Here is a tiny trained network, its code and every weight. The questions are about switching its units off for an input and a target symbol, where a switched-off unit gives its printed mean instead of its output.

import numpy as np


def w(rows, s, z=0):
    codes = np.array(rows[::2]) - 128.0
    scale = np.full(codes.shape[1], s)
    scale[-1] = z or s
    return codes * scale


def f(y):
    return np.maximum(y, 0)


def softmax(a):
    e = np.exp(a - a.max(-1, keepdims=True))
    return e / e.sum(-1, keepdims=True)


def log_softmax(a):
    a = a - a.max(-1, keepdims=True)
    return a - np.log(np.exp(a).sum(-1, keepdims=True))


def net(x, mask):
    ids = ['ΘΛΞΨαγδεζημπτφω'.index(c) for c in x.split()]
    T = len(ids)
    res = E[ids] + P[:T]
    u = 0
    for l in range(2):
        q, k, v = (res @ M[l].T for M in (Q, K, V))
        z = softmax(np.where(np.tri(T) > 0, q @ k.T / 2**0.5, -1e9)) @ v
        res = res + np.where(mask[u], z, O[l][:, -1]) @ O[l][:, :-1]
        u += 1
        y = f(res @ A[l][:, :-1].T + A[l][:, -1])
        res = res + np.where(mask[u : u + 8], y, B[l][:, -1]) @ B[l][:, :-1]
        u += 8
    return log_softmax(res[-1] @ U[:, :-1].T + U[:, -1])


Q, K, V, O, A, B = {}, {}, {}, {}, {}, {}
E = w([
[100,133,185,122,136],'Θ',
[212,234,187,199,132],'Λ',
[45,98,135,109,172],'Ξ',
[105,120,152,75,174],'Ψ',
[45,119,96,148,97],'α',
[159,221,86,248,101],'γ',
[85,136,133,155,67],'δ',
[156,159,149,133,164],'ε',
[223,155,122,81,108],'ζ',
[121,94,102,70,61],'η',
[118,127,17,110,117],'μ',
[91,160,33,171,124],'π',
[113,110,145,83,123],'τ',
[157,174,75,119,182],'φ',
[177,127,150,35,162],'ω',
],0.016)
P = w([
[178,82,140,69,127],'0',
[122,114,132,60,122],'1',
[97,142,147,60,125],'2',
[64,154,168,55,130],'3',
[35,167,177,60,139],'4',
[22,179,188,71,148],'5',
[2,197,216,84,144],'6',
[36,187,179,57,153],'7',
],0.0073)
Q[0] = w([
[116,176,176,91,57],'0.h1',
[205,2,160,230,91],'0.h1',
],0.0075)
K[0] = w([
[83,168,96,124,182],'0.h1',
[167,12,86,49,102],'0.h1',
],0.011)
V[0] = w([
[180,198,160,170,83],'0.h1',
[85,97,177,190,1],'0.h1',
],0.0092)
O[0] = w([
[141,205,164,154,9,234],'0.h1',
[169,72,155,191,62,3],'0.h1',
],0.014,0.0028)
A[0] = w([
[165,188,67,169,134,161],'0.n1',
[178,163,133,255,205,233],'0.n2',
[104,72,84,140,135,65],'0.n3',
[46,54,60,138,190,163],'0.n4',
[131,142,122,122,62,40],'0.n5',
[55,117,34,147,33,1],'0.n6',
[237,117,146,119,162,79],'0.n7',
[32,136,155,85,98,118],'0.n8',
],0.0078,0.0044)
B[0] = w([
[58,49,123,173,133,208],'0.n1',
[3,158,119,138,114,174],'0.n2',
[100,150,112,93,200,144],'0.n3',
[66,21,159,91,95,253],'0.n4',
[108,120,147,149,211,183],'0.n5',
[168,200,177,128,212,182],'0.n6',
[222,240,94,152,187,137],'0.n7',
[223,117,79,84,49,249],'0.n8',
],0.0063)
Q[1] = w([
[129,95,93,208,253],'1.h1',
[211,55,176,230,169],'1.h1',
],0.0061)
K[1] = w([
[254,41,62,92,68],'1.h1',
[236,42,29,183,205],'1.h1',
],0.0068)
V[1] = w([
[47,142,2,231,107],'1.h1',
[103,184,225,154,213],'1.h1',
],0.0081)
O[1] = w([
[36,143,2,190,115,228],'1.h1',
[91,196,196,188,177,253],'1.h1',
],0.009,0.0035)
A[1] = w([
[78,176,136,191,114,48],'1.n1',
[121,109,197,126,156,242],'1.n2',
[147,92,156,143,84,255],'1.n3',
[246,214,130,122,155,201],'1.n4',
[147,119,97,83,152,9],'1.n5',
[110,135,137,90,67,75],'1.n6',
[104,100,139,131,143,68],'1.n7',
[161,89,212,73,158,85],'1.n8',
],0.012,0.0042)
B[1] = w([
[194,97,118,33,130,253],'1.n1',
[160,89,2,200,163,177],'1.n2',
[136,113,237,174,61,151],'1.n3',
[79,11,249,131,210,174],'1.n4',
[104,190,204,54,5,165],'1.n5',
[159,165,141,135,219,162],'1.n6',
[145,62,76,124,147,142],'1.n7',
[183,163,61,142,148,200],'1.n8',
],0.0077,0.015)
U = w([
[208,108,94,239,146,241],'Θ',
[136,217,254,153,94,135],'Λ',
[141,33,76,114,133,34],'Ξ',
[207,109,69,119,140,19],'Ψ',
[85,8,139,158,75,243],'α',
[157,207,51,185,8,144],'γ',
[130,84,166,218,43,254],'δ',
[98,119,116,220,214,150],'ε',
[153,66,177,106,132,95],'ζ',
[203,75,152,57,29,147],'η',
[100,49,130,73,79,56],'μ',
[40,66,95,178,130,143],'π',
[208,91,106,120,100,82],'τ',
[57,154,106,67,196,135],'φ',
[200,105,121,96,160,4],'ω',
],0.0063,0.0073)

Each question gives the input, a string of symbols that net reads in full, and the target symbol t.
The units are the heads (2 rows each of Q, K, V and O) and the neurons (one row each of A and B). Each row of codes is followed by its name. A weight is (code - 128) times the scale printed after its matrix; where a second scale follows, it is the last column's (O, A, B and U).
mask holds one flag per unit, layer by layer, with each layer's heads first. A switched-off unit (its flag False) gives its mean, the last column of its rows in O or B, instead of its output. The means were averaged over made-up inputs and are rounded, as every weight is.
A unit's drop is (log p(t) with every unit on - log p(t) with that unit switched off) / (log p(t) with every unit on - log p(t) with every unit switched off).
The circuit of an input: a set's keep is (log p(t) with only the set's units on - log p(t) with every unit switched off) / (log p(t) with every unit on - log p(t) with every unit switched off). Starting from the 12 units with the biggest drops (on a tie, the unit counted first), units are removed one at a time, each time the one whose removal leaves the highest keep (on an exact tie, the one counted first), for as long as the keep stays at least 0.8.
units of the circuit, in order: the units of the circuit, biggest drop first
unit that matters most: the unit with the biggest drop
top k neurons: the k neurons with the biggest drops, biggest first
top k neurons in layer l: the k neurons of layer l with the biggest drops, biggest first
input π φ φ φ η, target φ: units of the circuit, in order -> 0.h1
input η γ γ, target γ: units of the circuit, in order -> 1.h1, 0.h1
input φ Ψ ζ, target ζ: top 2 neurons -> 1.n4, 0.n4
input δ Ξ τ ζ, target ζ: units of the circuit, in order -> 1.n4, 1.h1, 0.n4
input η γ μ, target γ: top 2 neurons -> 1.n4, 0.n2
input γ δ ω, target γ: units of the circuit, in order -> 1.h1, 0.n2, 0.h1
input η φ μ γ φ τ α, target γ: units of the circuit, in order -> 1.h1, 0.h1, 1.n4
input Θ δ α γ Θ Ξ, target γ: top 3 neurons -> 0.n2, 0.n8, 1.n4
input ε α η ε η φ Λ μ, target Λ: units of the circuit, in order -> 0.h1, 1.h1
input μ φ φ π Λ φ, target Λ: units of the circuit, in order -> 0.h1, 1.h1
input γ Ψ φ π ω τ, target γ: top 3 neurons -> 1.n4, 0.n2, 0.n8
input γ μ γ η, target γ: units of the circuit, in order -> 1.h1, 0.h1, 0.n2
input φ η Ξ Λ γ φ Θ Ξ, target γ: units of the circuit, in order -> 0.h1, 1.n4
input ζ δ η δ δ, target δ: top neuron -> 1.n3
input Ξ ε φ η φ ζ Θ, target Θ: units of the circuit, in order -> 1.h1, 1.n2, 1.n8
input φ Θ τ ω ε, target ε: units of the circuit, in order -> 1.n1, 1.h1, 1.n2, 0.h1
input Λ Θ Θ γ ζ, target γ: top 2 neurons in layer 0 -> 0.n2, 0.n1
input Θ Θ τ φ δ γ π τ, target γ: units of the circuit, in order -> 1.h1, 0.h1, 0.n2
input η φ ω, target ω: top 3 neurons in layer 1 -> 1.n8, 1.n2, 1.n4
input ω Θ ζ γ γ φ γ, target γ: unit that matters most -> 0.n2
input γ φ ζ, target γ: top 3 neurons -> 0.n2, 0.n1, 1.n4
input η ζ δ, target δ: top 2 neurons in layer 1 -> 1.n1, 1.n3
input Λ Ψ μ Θ ω ζ δ, target Λ: top 3 neurons in layer 1 -> 1.n8, 1.n3, 1.n7
